Below is a small trained network, with its code and all its weights. Each question gives an input and a class and asks what happens when units are switched off, that is, made to give their printed mean instead of their output.

import numpy as np


def w(rows, s, z=0):
    codes = np.array(rows[::2]) - 128.0
    scale = np.full(codes.shape[1], s)
    scale[-1] = z or s
    return codes * scale


def norm(h):
    return h / np.sqrt((h * h).mean(-1, keepdims=True) + 1e-5)


def f(y):
    return y / 2 * (1 + np.tanh(0.7978845608 * (y + 0.044715 * y**3)))


def log_softmax(a):
    a = a - a.max(-1, keepdims=True)
    return a - np.log(np.exp(a).sum(-1, keepdims=True))


def net(x, mask):
    res = np.array(x, float).reshape(1, 5) / 4 @ E
    u = 0
    for l in range(2):
        y = f(norm(res) @ A[l][:, :-1].T + A[l][:, -1])
        res = res + np.where(mask[u : u + 3], y, B[l][:, -1]) @ B[l][:, :-1]
        u += 3
    return log_softmax(norm(res)[-1] @ U[:, :-1].T + U[:, -1])


A, B = {}, {}
E = w([
[71,68,52,49,80,85,155,111,175,53,154],'x0',
[238,122,108,192,142,60,106,108,128,56,172],'x1',
[14,115,110,210,254,112,154,88,98,71,20],'x2',
[165,158,154,116,105,120,219,213,234,124,65],'x3',
[111,138,22,216,136,232,215,97,132,157,217],'x4',
],0.0052)
A[0] = w([
[236,105,127,55,139,111,126,145,136,209,174,93],'0.n0',
[101,105,2,36,108,127,47,159,205,94,142,1],'0.n1',
[44,77,136,75,68,186,166,142,78,232,49,72],'0.n2',
],0.0053,0.0021)
B[0] = w([
[73,112,177,189,154,176,123,108,130,116,90,254],'0.n0',
[44,141,106,155,126,58,125,106,156,133,146,212],'0.n1',
[251,93,112,194,101,89,98,83,115,77,128,231],'0.n2',
],0.011,0.0031)
A[1] = w([
[102,227,90,33,137,155,8,11,31,129,180,41],'1.n0',
[127,33,184,40,148,45,28,244,98,155,100,4],'1.n1',
[152,126,176,77,27,126,85,162,142,225,253,78],'1.n2',
],0.0049,0.0017)
B[1] = w([
[158,188,167,90,81,168,248,117,201,115,91,253],'1.n0',
[140,111,27,157,139,176,205,183,114,184,206,250],'1.n1',
[72,66,156,166,238,76,119,175,80,122,16,250],'1.n2',
],0.012,0.0024)
U = w([
[2,51,177,175,205,133,127,140,114,109,59,114],'0',
[122,69,23,115,131,194,199,189,86,222,207,133],'1',
[100,143,142,164,98,90,143,106,141,155,112,255],'2',
[154,155,181,74,74,169,240,123,223,103,61,85],'3',
[211,58,128,173,79,106,97,103,120,56,136,85],'4',
[111,150,123,83,112,147,55,118,133,165,174,32],'5',
],0.0096,0.0057)

Each question gives the input, the list of numbers given to net, and the class t.
The units are the neurons (one row each of A and B). Each row of codes is followed by its name. A weight is (code - 128) times the scale printed after its matrix; where a second scale follows, it is the last column's (A, B and U).
mask holds one flag per neuron, layer by layer. A switched-off neuron (its flag False) gives its mean, the last column of its row in B, instead of its output. The means were averaged over made-up inputs and are rounded, as every weight is.
A unit's drop is (log p(t) with every unit on - log p(t) with that unit switched off) / (log p(t) with every unit on - log p(t) with every unit switched off).
The circuit of an input: a set's keep is (log p(t) with only the set's units on - log p(t) with every unit switched off) / (log p(t) with every unit on - log p(t) with every unit switched off). Starting from all 6 units, units are removed one at a time, each time the one whose removal leaves the highest keep (on an exact tie, the one counted first), for as long as the keep stays at least 0.8.
units of the circuit, in order: the units of the circuit, biggest drop first
top k neurons: the k neurons with the biggest drops, biggest first
drop of u: that unit's drop, to one decimal
input [7,5,6,-6,-6], class 2: units of the circuit, in order -> 0.n0; 1.n2; 1.n0; 0.n2
input [4,-8,-5,-8,5], class 3: units of the circuit, in order -> 1.n0
input [7,6,3,-8,-1], class 3: top 2 neurons -> 1.n0; 0.n2
input [5,-4,-2,5,3], class 2: top 2 neurons -> 0.n1; 1.n0
input [7,-8,-3,7,-1], class 4: top 2 neurons -> 0.n2; 1.n0
input [7,2,-1,1,3], class 2: top 2 neurons -> 0.n1; 1.n1
input [-5,5,-2,1,-6], class 1: units of the circuit, in order -> 1.n1; 0.n2
input [-1,-8,-5,7,-4], class 4: units of the circuit, in order -> 0.n2; 1.n0
input [-8,-7,7,6,0], class 2: units of the circuit, in order -> 0.n2; 1.n2
input [4,2,-1,8,-8], class 1: top 3 neurons -> 1.n1; 1.n0; 0.n2
input [-6,2,3,-2,0], class 2: top 2 neurons -> 1.n2; 0.n0
input [3,3,-7,1,7], class 0: units of the circuit, in order -> 1.n2; 0.n2
input [6,4,-7,-6,-7], class 0: top 2 neurons -> 1.n2; 0.n1
input [7,-1,-6,5,-5], class 2: units of the circuit, in order -> 0.n1
input [3,5,-4,-7,3], class 3: top 2 neurons -> 1.n0; 0.n2
input [8,5,-1,-3,-2], class 2: top 2 neurons -> 0.n1; 0.n2
input [-1,-4,-7,6,1], class 0: top 2 neurons -> 1.n2; 1.n0
input [-3,-6,1,4,-7], class 1: top 3 neurons -> 1.n1; 0.n0; 1.n0
input [4,-8,5,-7,-7], class 4: top 2 neurons -> 0.n2; 1.n2
input [2,-7,6,-1,-7], class 1: units of the circuit, in order -> 1.n1; 0.n0
input [-3,-4,-8,6,4], class 0: units of the circuit, in order -> 1.n2
input [8,5,-7,4,5], class 2: top 2 neurons -> 0.n1; 1.n1
input [-7,-6,-4,-8,0], class 3: drop of 1.n0 -> 0.9
input [-1,-7,2,-4,5], class 4: drop of 0.n2 -> 0.9
input [4,-6,-5,-6,2], class 3: drop of 1.n2 -> -0.1
